Here is a tiny trained network, its code and every weight. The questions are about switching its units off for an input and a class, where a switched-off unit gives its printed mean instead of its output.

import numpy as np


def w(rows, s, z=0):
    codes = np.array(rows[::2]) - 128.0
    scale = np.full(codes.shape[1], s)
    scale[-1] = z or s
    return codes * scale


def norm(h):
    return h / np.sqrt((h * h).mean(-1, keepdims=True) + 1e-5)


def f(y):
    return np.maximum(y, 0)


def log_softmax(a):
    a = a - a.max(-1, keepdims=True)
    return a - np.log(np.exp(a).sum(-1, keepdims=True))


def net(x, mask):
    res = np.array(x, float).reshape(1, 4) / 4 @ E
    u = 0
    for l in range(2):
        y = f(norm(res) @ A[l][:, :-1].T + A[l][:, -1])
        res = res + np.where(mask[u : u + 3], y, B[l][:, -1]) @ B[l][:, :-1]
        u += 3
    return log_softmax(norm(res)[-1] @ U[:, :-1].T + U[:, -1])


A, B = {}, {}
E = w([
[106,114,144,110,138,107,126,85,92],'x0',
[87,35,142,242,161,155,139,177,74],'x1',
[204,64,52,25,225,146,251,143,111],'x2',
[116,10,87,129,80,228,94,43,185],'x3',
],0.0029)
A[0] = w([
[167,149,145,37,74,53,92,79,242,5],'L0N0',
[137,130,149,158,96,111,4,111,141,3],'L0N1',
[76,107,76,119,89,189,91,63,189,71],'L0N2',
],0.0047,0.0038)
B[0] = w([
[54,212,157,153,121,221,143,153,2,238],'L0N0',
[140,105,71,64,189,140,105,140,150,212],'L0N1',
[166,124,164,217,96,63,189,83,201,255],'L0N2',
],0.0082,0.0025)
A[1] = w([
[46,71,145,193,150,160,122,183,112,3],'L1N0',
[152,209,220,151,164,33,115,172,127,28],'L1N1',
[82,166,125,165,87,72,2,139,146,116],'L1N2',
],0.0062,0.0018)
B[1] = w([
[98,250,155,94,103,148,98,136,105,193],'L1N0',
[130,86,165,175,84,150,119,54,205,253],'L1N1',
[162,72,70,68,185,96,166,178,81,254],'L1N2',
],0.011,0.0045)
U = w([
[129,87,167,245,93,79,161,42,206,217],'0',
[31,254,146,135,129,177,131,142,59,160],'1',
[164,72,27,64,191,52,133,162,126,2],'2',
],0.0087,0.0007)

Each question gives the input, the list of numbers given to net, and the class t.
The units are the neurons (one row each of A and B). Each row of codes is followed by its name. A weight is (code - 128) times the scale printed after its matrix; where a second scale follows, it is the last column's (A, B and U).
mask holds one flag per neuron, layer by layer. A switched-off neuron (its flag False) gives its mean, the last column of its row in B, instead of its output. The means were averaged over made-up inputs and are rounded, as every weight is.
A unit's drop is (log p(t) with every unit on - log p(t) with that unit switched off) / (log p(t) with every unit on - log p(t) with every unit switched off).
The circuit of an input: a set's keep is (log p(t) with only the set's units on - log p(t) with every unit switched off) / (log p(t) with every unit on - log p(t) with every unit switched off). Starting from all 6 units, units are removed one at a time, each time the one whose removal leaves the highest keep (on an exact tie, the one counted first), for as long as the keep stays at least 0.8.
circuit, biggest first: the units of the circuit, biggest drop first
unit that matters most: the unit with the biggest drop
k most important neurons: the k neurons with the biggest drops, biggest first
drop of u: that unit's drop, to one decimal
input [-5,-5,3,-5], class 0: circuit, biggest first	[L1N1]
input [6,-1,6,-7], class 0: circuit, biggest first	[L1N2, L1N1]
input [-4,-8,7,5], class 1: circuit, biggest first	[L0N0, L1N2]
input [-1,3,4,-4], class 0: 3 most important neurons	[L0N0, L1N2, L0N1]
input [-8,2,-5,-3], class 2: 3 most important neurons	[L1N2, L0N2, L0N0]
input [-8,-8,7,-2], class 1: 3 most important neurons	[L1N2, L0N0, L0N1]
input [-2,2,-5,4], class 2: 2 most important neurons	[L1N1, L1N2]
input [7,-6,5,-6], class 0: 4 most important neurons	[L1N2, L1N1, L1N0, L0N1]
input [8,-3,-5,3], class 2: 3 most important neurons	[L0N1, L1N2, L1N1]
input [4,2,0,-4], class 0: 2 most important neurons	[L1N1, L0N0]
input [-4,4,-8,1], class 2: 2 most important neurons	[L1N2, L0N0]
input [-3,-5,0,-5], class 0: 3 most important neurons	[L1N1, L1N0, L0N1]
input [-5,-3,-7,6], class 2: 3 most important neurons	[L1N2, L0N1, L1N1]
input [-3,-6,-5,4], class 1: circuit, biggest first	[L0N0]
input [4,-5,5,3], class 1: circuit, biggest first	[L1N2, L0N0]
input [3,5,-1,3], class 1: 2 most important neurons	[L1N0, L1N1]
input [-4,0,7,-8], class 0: 3 most important neurons	[L1N2, L1N1, L0N1]
input [-4,-6,7,-8], class 0: 2 most important neurons	[L1N2, L1N1]
input [1,3,-8,-7], class 2: 2 most important neurons	[L1N2, L0N2]
input [-5,8,-6,4], class 1: unit that matters most	L1N0
input [0,6,-4,-2], class 1: drop of L1N0	3.6
input [6,3,-7,-8], class 0: drop of L1N1	3.3
input [-5,3,3,0], class 1: drop of L1N0	0.1
input [-2,8,-6,-3], class 1: drop of L1N0	4.0
